Each row has a name. Each question is about the rows just above it. Places in a row count from 1.

rogil: [156 121 168 114 163 116]
Sez: [162  99 111 112 159 180]
muz: [121 121  86 134 121 162]
takim: [167 101 129 122 154 155]
zanat: [102 159 108 136 110 138]
Gike: [180  97 171  99 171 165]
Kefo: [180 105 145 100 180 176]
Zape: [164 112 177 156 132 137]
Ranet: [134 114 114  85 166 168]
Table of tags by key:
[177] -> z_292
[171] -> z_886
[111] -> z_308
[145] -> z_926
[86] -> z_478
Join Gike by its entry at place 3:  z_886
Whose row is [162  99 111 112 159 180]?  Sez
Whose row is [102 159 108 136 110 138]?  zanat

somo: [121 129 128 132 126 133 128 141 128 120 131 151 129]
rogil: [125 128 130 129 128 124 131 141 128 128 128 132 128]
fer: [120 129 129 127 123 137 126 109 128 139 133 125 127]
Sez: [136 128 124 131 121 128 123 124 128 128 129 125 127]
Gike: [134 129 127 129 128 125 124 115 130 132 128 143 130]
sabi: [136 128 124 131 121 128 123 147 124 124 131  93 131]
zanat: [118 128 123 127 124 105 132 190 126 137 126 155 127]
key -> tag
[124] -> z_808
[119] -> z_925
[120] -> z_922
[133] -> z_407
[134] -> z_215
[125] -> z_888
The tag of somo, keyed by place 10:  z_922
Whose row is [136 128 124 131 121 128 123 124 128 128 129 125 127]?  Sez
Whose row is [125 128 130 129 128 124 131 141 128 128 128 132 128]?  rogil
The row with [118 128 123 127 124 105 132 190 126 137 126 155 127] is  zanat
The row with [134 129 127 129 128 125 124 115 130 132 128 143 130] is  Gike

sabi: [ 67 168 161 157 115 125]
takim: [139 150  74  83 137  85]
Zape: [139 150  74  83 137 115]
Table of tags by key:
[83] -> z_372
[115] -> z_465
[137] -> z_880
[82] -> z_277
[157] -> z_719
Join Zape by its entry at place 4:  z_372
Whose row is [139 150  74  83 137  85]?  takim
Which row holds [ 67 168 161 157 115 125]?  sabi
[139 150  74  83 137 115] is in which row?  Zape

Ranet: [129 110 112 140 137 123 158 143 139 126 125 145 141 140 163 179 121 142
 109 119]
takim: [127 134 134 124 125 130 117 123 124 128 125 122 123 124 117  92 130 123
 135 131]
muz: [127 133 132 125 125 129 120 124 124 129 104 124 125 125 117 101 130 124
 132 130]
fer: [128 114 114 137 133 125 152 139 137 127 121 141 138 137 154 163 123 140
 114 121]
sabi: [128 126 126 130 129 126 131 130 130 127 129 132 129 130 134 123 127 129
 126 127]
Zape: [129 123 123 132 130 127 138 133 132 127 118 135 131 132 140 134 126 134
 123 124]
Kefo: [129 115 118 136 134 125 149 139 136 126 132 139 137 137 151 157 124 139
 116 122]
Sez: [130 112 114 139 135 125 155 141 138 126 132 142 139 139 158 169 121 141
 112 120]
rogil: [127 135 135 124 125 130 113 120 123 129 129 121 123 123 113  89 130 122
 136 131]
zanat: [128 136 135 122 125 129 114 121 121 129 130 121 123 122 111  87 131 122
 137 133]
Gike: [130 107 111 142 137 123 163 144 142 125 131 147 142 141 167 189 119 145
 106 118]
key -> tag
[136] -> z_43
[135] -> z_903
[123] -> z_479
[114] -> z_511
[113] -> z_144
[124] -> z_815
Join rogil by its entry at place 19:  z_43
Whose row is [130 112 114 139 135 125 155 141 138 126 132 142 139 139 158 169 121 141
 112 120]?  Sez
The row with [130 107 111 142 137 123 163 144 142 125 131 147 142 141 167 189 119 145
 106 118] is  Gike
Whose row is [127 133 132 125 125 129 120 124 124 129 104 124 125 125 117 101 130 124
 132 130]?  muz

zanat: [110 153 120 114 135 136 103 167 162]
Sez: [136 124  79 126 133 120 157 112 140]
Ranet: [128 136 150 139 106 151 121 105 129]
somo: [110 153 120 114 135 136 139 126 104]
takim: [132 115  89 124 159 143 144 122 131]
muz: [136 124  79 126 133 120 157 129 115]
key -> tag
[132] -> z_403
[142] -> z_53
[133] -> z_429
[143] -> z_338
[136] -> z_309
Join takim by its entry at place 6:  z_338
Whose row is [110 153 120 114 135 136 103 167 162]?  zanat
Whose row is [136 124  79 126 133 120 157 129 115]?  muz
Whose row is [136 124  79 126 133 120 157 112 140]?  Sez
The row with [128 136 150 139 106 151 121 105 129] is  Ranet

fer: [ 94 135 128 129 139 126]
Zape: [174 130 115 119 122 111]
Sez: [122 129 136 152 128 150]
muz: [108 128 146 152 123 158]
takim: [162 117 138 122  98 129]
Gike: [165 136 125 143 120 144]
rogil: [165 136 125 142 109 151]
somo: [134 136 125 139 124 140]
Kefo: [112 127 137 139 118 146]
Ranet: [165 120 141 147 109 150]
key -> tag
[159] -> z_299
[144] -> z_562
[146] -> z_246
[151] -> z_535
[129] -> z_767
[157] -> z_253
[158] -> z_890
The tag of muz, keyed by place 6:  z_890
The row with [165 120 141 147 109 150] is  Ranet
Which row holds [165 136 125 143 120 144]?  Gike
[108 128 146 152 123 158] is in which row?  muz

somo: [ 79 124  83 168 106 115  81 121 109]
takim: [118 112 112 177 143 118 112 164 176]
Sez: [160 153 178 105 179 166 156 153 118]
muz: [132 126 110 137  86  94 133 156  77]
Ranet: [ 77 163 115 157 145 145 100 139 121]
zanat: [118 112 112 177 143 118 112 164 105]
fer: [160 153 178 105 179 166 156 153 174]
rogil: [172 162 152  88 162 168 134 183  86]
Zape: [119  93  95 122  93 101 165 167  98]
Kefo: [118 112 112 177 143 118 112 164 126]
tags:
[76] -> z_506
[118] -> z_125
[176] -> z_370
[77] -> z_425
[86] -> z_28
[87] -> z_188
Join muz by its entry at place 9:  z_425
[118 112 112 177 143 118 112 164 126] is in which row?  Kefo

somo: [133 122 127 122 173 148 115 143 165]
Zape: [121 134 125 144  83 120 153 110  98]
Ranet: [118 124 122 140  75 111 153 110 100]
takim: [132 150 137 131 106 117 127 118  89]
fer: [127 114 129 109 123 102 111 131 126]
Gike: [115  93 113 124 104 111 140 124 145]
tags:
[131] -> z_107
[144] -> z_17
[154] -> z_134
[145] -> z_821
[124] -> z_709
[130] -> z_972
[153] -> z_357
[143] -> z_421
Join Zape by its entry at place 4:  z_17
Where do [118 124 122 140  75 111 153 110 100] appear?  Ranet
Which row holds [121 134 125 144  83 120 153 110  98]?  Zape

